Each row was made from one path, in order. Every step used is in the known rows, and no mark comes twice. Write each row's path.
Each row is shifted at random along 7 fixed directions that mean nothing.
Known rows:
gepod/mepo/todop/nuda: 69 82 -301 75 465 -315 -395 -481 -712 187 285 -337 85 -495 -321 104 -83
 -178 85 -397 636 -515 -866 229 36 -410 -65 -462 -176 687 284 -154 -290
 -553 -131 64 305 -208 -504 -126 -183 303 57 343 568 68 -183 -473 67
 -854
buzez/fute/mepo/gepod: -245 56 221 -142 -27 62 -212 139 -29 40 -82 211 -18 -80 249 -57 -185 -31
 169 -92 -42 279 106 -73 -30 128 87 -253 -266 -72 -193 124 80 32 -147
 -175 -319 100 60 224 281 -34 -45 88 -3 -267 -226 -216 -5 86
zosu/zadok/buzez/feda/todop/nuda/topel: 327 90 7 110 141 -137 257 -272 398 115 513 -528 -83 -259 -197 74 16 103
 -173 -299 84 -339 -325 147 48 -46 48 -469 83 -50 -263 21 -42 -72 -145
 -129 681 -84 155 104 -179 17 409 208 10 166 470 -251 0 36
zosu/topel/fute/gepod/mepo/todop/nuda/zadok/buzez/feda: 406 203 -70 25 -233 240 132 -190 65 -27 270 -131 -23 264 180 90 -115 424
 162 153 -59 -267 130 21 -105 -55 190 -401 -57 -88 126 409 19 -358 -196
 326 55 202 -18 89 -27 -138 -135 -216 -111 -176 -60 87 -1 491
zosu/fute/zadok/buzez/feda/todop: 570 -121 -236 -140 -195 603 299 -219 327 -358 48 -72 32 66 55 71 263 78
 157 232 175 -300 205 -232 4 -271 56 473 109 -191 4 166 -142 -358 -32
 133 -114 313 224 283 212 6 149 -7 -148 -55 62 -22 178 266
buzez/gepod/mepo/todop/topel/fute: 35 84 110 -144 153 26 -180 -123 -210 -35 183 32 -81 -79 1 121 -87 26 30
 -237 88 44 -169 -6 76 45 55 -356 -231 121 -62 17 122 -1 2 -70 69 -68
 -24 75 -5 46 13 -15 45 -180 -57 -154 -2 35
buzez/zosu/fute/gepod/mepo/todop/topel/nuda/zadok: 147 124 36 26 98 248 -174 -200 -206 -45 323 88 41 -222 35 95 -130 -101
 105 -142 572 85 -137 19 -31 -11 146 -607 -426 139 -6 138 -19 -211 -237
 -269 -183 -54 89 136 137 99 -109 130 214 -254 -66 -261 77 -26
nuda/todop/topel/zadok: 128 -188 71 250 135 157 -296 -251 -186 182 231 -178 -201 -177 -214 -73
 256 325 181 128 382 -135 -115 -164 -155 182 -82 185 -174 29 -83 137 78
 -11 -75 197 -184 2 296 220 -47 234 174 -224 -49 -71 -415 82 539 107
todop/feda/gepod/mepo: -221 -162 17 -184 80 -24 -214 -123 92 188 118 -182 -16 -367 -60 -160 222
 -44 110 -363 -107 -128 -294 -169 20 249 16 196 -63 -124 -310 6 110 65
 53 -53 105 -101 135 450 302 -21 378 278 -139 -65 -116 -268 294 -169
mepo/todop/nuda/topel/fute: 414 67 -221 121 -156 96 500 -313 314 -134 329 -256 210 135 179 -7 45 74
 -209 48 -18 -420 -103 141 238 -70 330 -325 216 -80 266 60 -313 -310 -55
 221 450 97 -299 -70 -170 -153 150 165 19 259 369 -18 -232 -196
zosu/zadok/fute/mepo/todop: 47 104 83 -158 194 -73 -146 -67 -160 34 128 -150 -7 -132 47 -139 -147
 -132 35 -209 83 -52 -369 32 94 -235 32 -408 -117 219 -16 -65 -4 -221
 -92 -91 36 118 -5 171 36 -152 120 223 116 -56 -33 -475 -99 -212
zosu/todop/topel/fute/buzez/feda/gepod: 151 -124 -27 -328 -107 330 489 -30 746 -366 206 -49 175 -208 208 -130
 223 -293 -40 -180 -250 -155 50 -142 160 143 177 288 -95 -494 -320 -77
 112 105 54 -160 230 49 185 580 334 -238 480 222 -507 40 422 -205 -124
 93
fute/buzez/feda/mepo/todop/topel: 453 1 -282 -59 323 116 -227 -232 -418 -41 103 -340 -42 -89 -412 100 289
 114 118 -97 289 -376 -512 42 -117 -314 -81 217 -91 259 37 16 81 -354 -5
 240 272 -88 -224 161 -138 176 163 -137 -179 20 -139 -206 180 -229
zadok/zosu/fute/buzez/gepod/mepo/todop/feda: 269 138 -4 -297 162 175 -45 -89 -246 -80 136 -182 65 -97 -40 45 94 -89
 169 -284 4 -253 -360 -7 -43 -210 -85 -136 -174 224 -54 -3 114 -209 -43
 21 242 -48 -42 203 -17 -191 38 -24 14 -236 -6 -331 -11 43
buzez/feda/todop/topel/zadok/zosu/fute/mepo: 756 175 -4 -380 -61 460 393 49 330 -426 146 -207 -108 568 -128 57 283
 174 -178 117 -176 58 38 23 102 -226 156 31 179 -132 -164 33 331 30 108
 67 417 181 268 131 -33 -408 42 -294 -611 13 509 -36 35 417
zadok/fute/mepo/todop/nuda: 98 210 112 103 107 -92 147 -242 -68 136 183 -338 130 -79 90 -38 -131 -51
 -64 -248 -58 -131 -477 180 141 -166 121 -660 -5 106 71 -25 -215 -290
 -166 -24 386 143 -145 -20 -90 -135 24 156 238 104 117 -528 -165 -248
gepod/mepo/todop/feda/nuda/buzez/fute/zadok/zosu/topel: 318 217 -22 -165 -4 430 -19 34 -18 -162 27 119 1 213 35 137 28 156 150
 74 101 6 68 -9 24 -118 166 -434 -187 -75 28 265 171 -350 -71 29 -89 215
 39 190 75 -71 -151 -131 -80 -224 117 -150 -55 368
nuda/buzez/feda/mepo/todop/topel/fute: 476 44 119 -360 213 306 -87 0 82 -242 101 -65 -204 290 -173 109 234 209
 -83 -128 -115 4 -154 -105 189 -135 136 118 69 -147 -230 43 342 19 321
 20 319 -54 104 305 31 -90 294 -159 -652 148 303 -190 -23 289
mepo/todop/nuda/topel/zadok/fute: 50 -14 113 -271 -108 136 232 -61 425 -178 240 -2 118 -85 316 -268 -47
 -47 -55 8 -182 -219 -82 -122 360 232 260 -97 -9 -308 -68 -7 -31 -150 54
 111 -56 316 -41 439 203 -189 469 205 -204 77 118 -197 -140 -152
zadok/zosu/fute/buzez: 85 -64 -135 -119 -206 492 156 -44 35 -166 -134 119 254 3 297 -198 211
 -67 319 266 -67 -292 149 -155 48 74 -41 397 -179 -148 112 137 3 -211
 -17 259 -345 286 70 304 167 -162 5 -187 12 -300 -277 73 101 125
zosu/todop/topel/zadok/fute: 444 46 -330 -243 -200 100 525 -209 376 -330 270 -264 156 239 194 -134
 106 75 -120 231 -244 -437 -2 81 244 -92 246 134 258 -146 202 2 -113
 -231 27 402 292 287 -121 44 -82 -281 253 30 -157 71 230 186 -133 -93
nuda/todop/topel/fute/mepo: 330 -59 47 -7 168 290 130 -312 49 -102 187 -271 -23 35 -110 -52 230 23
 -89 -116 272 -126 -323 -56 58 -166 79 178 23 -26 -53 -94 -19 -11 61 8
 326 -55 99 190 11 -50 208 -23 -341 282 112 -259 171 -78
gepod/mepo/todop/feda/nuda/topel/zadok/fute: 237 40 -74 -81 -61 252 -232 -160 -136 127 127 -82 -78 180 20 -40 108 390
 212 76 26 -246 -103 -97 119 65 167 -301 -86 2 85 340 116 -355 -4 356
 -81 200 -115 227 8 -24 22 -140 -136 -141 -221 -67 203 136
feda/gepod/mepo/todop/nuda/zadok/zosu/topel: 390 37 -24 -160 -258 543 47 17 162 -114 -4 52 -11 278 65 -125 214 384
 112 237 -16 -4 325 -197 8 187 182 95 -1 -261 -65 319 286 -233 -25 225
 -361 350 207 329 186 -83 36 -181 -203 -303 -235 181 324 393
fute/gepod/mepo/todop/feda/nuda/topel/zadok/zosu: 229 192 63 35 61 148 -250 6 -235 156 206 -46 -90 49 -135 54 -77 231 83
 -171 303 89 -100 20 -210 -32 76 -735 -288 143 5 306 248 -146 -274 -102
 7 -116 78 7 -76 5 -274 -111 -6 -304 -27 -221 118 206
zadok/zosu/todop/topel/nuda: 609 167 130 -116 232 170 351 -124 116 -190 258 -258 12 42 -304 147 44
 -119 -374 -299 298 10 -297 166 69 -263 -35 -206 12 76 -176 -272 145 57
 57 -341 581 -257 211 -160 -189 -44 90 -57 -131 212 588 -246 -52 39
zadok/zosu/buzez/feda: 184 192 -356 -208 -241 -53 402 88 290 -116 145 -104 140 144 181 -59 8 -2
 49 103 -457 -443 129 156 85 48 29 -86 171 -60 59 148 29 -156 -66 341
 325 143 -240 -55 -141 -357 -57 -71 -87 -212 247 265 -277 103
buzez/feda/nuda/todop/topel/fute/mepo/gepod: 416 -45 249 -95 13 501 -67 -65 162 -4 48 -84 -188 97 -127 67 244 282 67
 -90 177 163 19 -193 -49 41 106 28 -152 -220 -362 146 246 -8 28 -104 39
 34 255 400 211 41 125 -180 -515 26 -12 -262 365 404
feda/nuda/todop/topel/fute/gepod: 362 -148 69 -168 -152 515 449 -129 622 -299 117 -114 121 56 125 -90 288
 -59 -121 -23 -4 -45 66 -207 123 -27 243 326 31 -437 -168 -71 50 69 82
 -102 199 142 171 438 245 -123 376 58 -529 240 299 -167 88 98
buzez/fute/zadok/zosu/todop/topel/nuda: 396 37 157 -58 -5 430 133 -56 81 -140 195 -83 -8 51 -7 16 155 95 104 148
 128 -31 -9 -43 -44 34 -35 -13 -155 -87 -169 -3 95 -37 -63 34 10 210 305
 207 42 -30 36 -245 -135 -117 37 -4 240 274
topel/zadok/buzez/feda/todop/nuda: 116 12 113 -25 129 215 -141 -163 48 -86 148 72 -126 -285 -102 113 -64 73
 167 -88 367 -62 -32 -134 29 -1 -32 -145 -252 -67 -187 168 67 -173 -118
 -130 -203 104 262 209 161 281 96 -74 33 -206 -47 -238 225 95
topel/fute/buzez/feda/todop: 395 171 -66 158 -55 162 49 -8 -44 -38 123 -158 -92 447 15 247 79 273 141
 122 -198 -84 101 141 -132 -326 40 -487 20 141 152 277 125 2 -97 191 430
 -1 -29 -204 -339 -174 -377 -352 -177 -107 259 98 -108 479
nuda/zadok/buzez/feda/gepod/mepo: -298 -63 -71 -253 -183 76 -237 -32 317 156 190 31 -77 -279 260 -213 -38
 193 306 -57 -209 -198 183 -238 82 418 115 142 -24 -356 -268 378 127 12
 -82 181 -264 194 195 460 378 20 307 206 -123 -368 -332 59 197 168
zosu/todop/feda/nuda/topel: -103 -1 -279 -70 -88 -96 103 15 127 65 88 -32 145 -143 74 -250 123 -114
 322 50 -114 -495 -150 66 54 131 55 -233 -153 -5 60 100 -56 -426 -123
 311 -36 181 -552 408 14 -160 126 154 -212 24 -108 -39 -66 -296
zadok/buzez/feda/todop/nuda/topel: -160 172 -122 -168 13 -141 -4 26 3 -42 113 70 58 -101 127 -124 -134 -56
 369 17 -129 -445 -129 109 119 70 -22 -430 -229 45 34 166 44 -341 -117
 269 -36 215 -530 280 -83 -41 45 -29 -161 -136 -83 -52 -184 -158
feda/gepod/mepo/todop/nuda/zadok/fute/buzez/zosu: 682 123 -96 -252 -205 686 503 -216 617 -420 237 -226 181 247 210 113 132
 155 -286 -23 -13 8 174 -124 242 -172 461 83 338 -450 -42 196 -24 -86
 -16 -72 347 264 289 117 198 -106 227 150 -165 -36 452 -116 -55 215
gepod/mepo/todop/feda/nuda/topel: 357 27 76 -3 62 293 18 -77 109 67 52 -95 -97 111 -263 142 189 176 -146
 -217 171 51 -144 -98 31 -39 125 -163 32 -136 -177 101 139 -167 78 -116
 189 -102 -4 200 46 21 102 -8 -320 226 209 -266 80 200
topel/nuda/todop/feda/mepo/gepod: 515 137 -23 -271 3 133 5 1 146 -95 133 -221 -108 315 -132 9 78 215 -133
 -181 -49 -66 -120 -16 7 -289 209 -98 227 -13 -127 100 239 -54 37 8 378
 -84 -82 106 14 -200 94 27 -551 144 276 -167 36 59
buzez/gepod/mepo/todop/topel/nuda/feda: 11 259 276 -160 -240 91 336 184 565 -73 180 234 -46 133 196 93 -266 48
 -246 -244 -285 314 272 -42 131 330 288 -526 -17 -499 -301 179 227 178
 -66 -271 79 -15 44 176 191 -273 -33 14 -438 25 416 -101 -331 496
zosu/buzez/gepod/mepo/todop/topel/fute/zadok: 13 104 -134 0 -128 85 330 -235 464 -155 435 -44 146 -326 273 31 -203
 -160 -183 -230 8 -91 17 -18 72 135 292 -445 -104 -271 -40 121 -117 -28
 -282 -204 148 57 189 187 191 -110 150 360 218 -201 292 -179 -270 13
topel/fute/buzez/gepod: 118 245 77 -292 -31 306 -96 255 -209 -464 -206 420 -2 431 173 185 -286
 27 220 190 32 254 370 13 -110 -310 15 -187 -302 102 190 139 298 81 -47
 -47 -293 71 -121 -62 -37 -20 -488 -406 -250 -354 -11 134 -213 378
fute/gepod/mepo/todop/feda/nuda/buzez/zosu/topel: 405 145 -146 -505 -99 264 402 209 510 -354 103 -70 153 231 60 -14 160
 -109 -158 -151 -350 -127 -21 -41 95 -125 285 85 97 -294 -179 4 306 -95
 68 -4 415 56 -199 414 143 -426 283 70 -699 99 493 -111 -331 129
zadok/buzez/zosu/topel/fute/gepod/mepo/todop/feda/nuda: 117 24 104 -22 -229 394 367 -103 508 32 179 -35 167 -143 332 -12 84 -5
 -4 -229 -243 -46 108 -155 107 334 233 -305 -215 -452 -271 273 120 -72
 -166 -135 167 131 319 331 263 -257 161 -4 -90 -270 195 -228 -55 380
zosu/zadok/buzez/fute: -16 112 32 -23 -173 76 222 -34 369 -87 118 43 29 43 315 33 -197 104 0
 118 -197 -10 301 7 150 102 154 -247 12 -251 -59 209 -31 3 -113 1 -54
 252 238 2 53 -88 75 -15 173 -232 114 100 -151 313
buzez/zosu/todop/gepod/mepo: 527 -181 -241 -55 -46 474 286 -392 174 -138 194 -283 72 -178 -150 118
 412 91 -47 -117 304 -249 -33 -210 -78 -12 35 692 167 -144 -149 -13 -153
 -157 -21 27 184 -41 218 143 197 149 241 69 -52 -20 -77 80 459 23
nuda/buzez/feda/todop/topel: 355 85 40 128 56 199 123 -51 144 -75 103 -46 -170 187 -216 257 158 248
 -24 14 83 77 123 20 -71 -56 32 -169 15 -172 -130 191 107 -21 14 -69 190
 -88 127 6 -155 113 -55 -221 -256 69 261 39 21 486

Write each row's path:
252 77 -263 -406 -198 455 189 25 248 -404 -33 129 253 128 336 -192 156
 -79 278 189 -92 -290 130 -112 169 -112 278 163 -52 -159 44 200 34 -380
 -83 221 -221 404 -295 515 281 -249 138 86 -311 -226 -104 -47 -49 -145 | feda/todop/nuda/buzez/zosu/fute/mepo/gepod
98 -29 -109 2 -19 66 107 -287 19 70 269 -254 211 -252 98 -132 79 -141 87
 -213 111 -399 -405 3 16 -54 115 -239 -166 71 49 -25 -177 -344 -136 44
 160 13 -264 373 110 -130 253 309 35 111 -69 -346 1 -284 | zosu/fute/gepod/mepo/todop/nuda/topel
291 91 88 -280 -167 289 181 -11 411 -130 205 -135 -19 132 148 -119 6 234
 28 -22 -197 -46 44 -112 106 121 289 -163 -13 -346 -181 177 117 -138
 -103 71 63 277 28 425 213 -141 251 22 -455 -48 83 -209 52 208 | buzez/feda/nuda/topel/zadok/fute/mepo/todop/gepod
177 31 -85 -134 -152 376 336 -308 438 -155 380 -134 270 -432 314 -69 -26
 -153 -65 -207 85 -277 -91 -135 198 143 244 -75 -105 -287 -91 102 -129
 -151 -240 -89 65 213 315 311 337 -110 318 289 276 -290 87 -299 2 -87 | topel/zadok/zosu/fute/buzez/gepod/mepo/todop/nuda
-79 5 198 -97 220 110 -234 -79 15 87 214 -30 -51 -336 24 -24 27 23 190
 -179 155 -29 -174 -14 142 298 40 -414 -457 -69 -263 116 204 -16 -44
 -191 27 -4 354 307 123 110 250 3 86 -303 40 -272 186 104 | todop/feda/nuda/buzez/zosu/topel/zadok/fute
2 31 147 -64 -106 108 59 -78 540 157 424 -208 21 -175 305 -66 -148 130
 -97 -271 -197 -64 -11 -110 127 176 298 -456 -78 -334 -279 242 154 170
 -230 -123 296 70 298 289 155 -120 400 215 -85 -139 162 -238 -123 203 | feda/nuda/topel/zadok/buzez/fute/gepod/mepo/todop
781 50 -68 -240 -83 767 175 -180 70 -432 53 48 -55 432 -52 204 237 371
 -112 264 206 5 264 -226 143 -89 163 421 49 -192 -20 244 266 -151 136
 171 -130 189 390 71 48 -26 61 -488 -237 -232 13 217 207 535 | gepod/mepo/todop/topel/zadok/buzez/zosu/fute
406 17 -330 -349 -438 521 223 -6 509 -350 43 197 18 275 267 16 1 321 15
 219 -154 -140 598 -303 144 48 328 395 225 -458 4 483 160 -202 -61 283
 -325 321 129 169 304 -86 49 -87 -335 -355 -48 288 4 411 | topel/zadok/buzez/feda/gepod/mepo/todop
83 291 292 -14 -140 88 50 240 165 -18 -26 231 -109 345 64 21 -207 209
 -25 -116 -202 377 274 31 -88 131 210 -762 -242 -239 -142 272 413 1 -147
 -264 -137 -27 56 154 78 -235 -261 -186 -414 -129 199 -138 -141 570 | zosu/topel/nuda/feda/mepo/todop/gepod
275 -62 -16 -231 -93 373 138 -199 141 -193 143 -67 37 10 95 -67 90 53 38
 -16 97 -62 -12 -188 -24 -36 84 251 -115 -190 -66 47 86 -79 -21 30 -114
 116 245 304 251 -71 142 -34 -227 -100 -109 -82 198 180 | zosu/todop/topel/zadok/fute/gepod/mepo
311 104 71 34 64 212 87 -143 73 -102 170 -83 -38 51 69 77 -162 141 -101
 -30 216 27 20 -2 19 -152 136 -260 -152 -23 -48 160 89 -116 -222 -91 28
 69 310 -20 0 -13 65 -105 51 -151 60 -174 -64 233 | zosu/topel/zadok/buzez/fute/mepo/todop
584 -76 24 -169 -102 618 -48 -71 211 -238 72 -9 -118 299 -169 45 225 423
 -118 89 256 101 215 -297 -13 -30 230 341 70 -251 -137 212 331 -25 64 30
 -183 78 268 319 199 109 178 -170 -491 -20 -41 69 378 323 | feda/gepod/mepo/todop/nuda/topel/zadok
587 183 181 -267 279 387 79 -132 -82 -277 172 -197 -114 186 -267 316 113
 25 -121 -411 199 123 -210 56 -114 -394 -55 -261 -207 133 -192 -100 394
 147 83 -390 585 -342 362 -19 -89 -52 -77 -202 -272 -85 524 -318 74 468 | zadok/zosu/topel/fute/buzez/feda/todop/gepod/mepo
34 329 63 -98 -11 -195 -90 -78 87 144 429 -127 -98 -69 112 52 -403 220
 13 -254 -72 -153 -105 77 24 23 182 -709 32 -19 -72 302 47 -98 -255 40
 217 -3 -51 -1 -57 -83 5 113 39 -181 77 -131 -204 139 | topel/nuda/zadok/buzez/gepod/mepo/todop/feda
187 115 -241 -215 -7 11 129 31 162 -273 292 0 141 -30 151 -133 -24 -12
 38 173 -53 -383 -36 73 178 76 227 -127 -86 -19 108 84 95 -252 -97 288
 31 213 -230 233 -41 -165 253 13 -126 -152 78 139 -196 -209 | mepo/todop/nuda/buzez/zosu/topel/zadok
735 38 145 6 239 554 -443 -212 -500 -113 49 -191 -238 318 -320 221 110
 620 216 119 571 3 -77 -146 -279 -418 -35 36 -244 238 -9 299 307 -208
 -123 99 -116 31 250 83 -113 384 -58 -539 -218 -237 -379 -76 526 363 | feda/mepo/todop/nuda/topel/zadok/buzez/fute/gepod
0 197 50 -184 -178 11 270 1 654 -134 351 -4 16 -81 209 -59 -269 85 -119
 -83 -154 10 234 55 178 303 298 -374 -9 -486 -244 229 122 127 -144 -157
 115 78 203 176 153 -30 247 155 -193 -133 373 -3 -182 216 | todop/topel/nuda/zadok/buzez/feda/gepod
98 179 169 -68 -131 188 106 20 59 -28 43 1 7 273 224 72 -72 249 84 42
 -359 66 130 -53 -43 55 96 -224 -95 -216 -72 253 189 -9 -86 146 3 183 42
 125 -37 -170 -48 -335 -162 -216 -110 36 -132 506 | zadok/buzez/fute/gepod/mepo/todop/topel
262 214 -133 -268 229 82 -498 -15 -663 -18 132 -74 -98 -100 -244 17 -47
 183 470 -53 359 -395 -326 -1 -315 -289 -223 -221 -313 526 108 160 223
 -434 -207 275 -138 41 -288 248 -91 68 -215 -193 12 -420 -431 -122 253
 -49 | fute/zadok/zosu/buzez/gepod/mepo/todop/nuda/feda
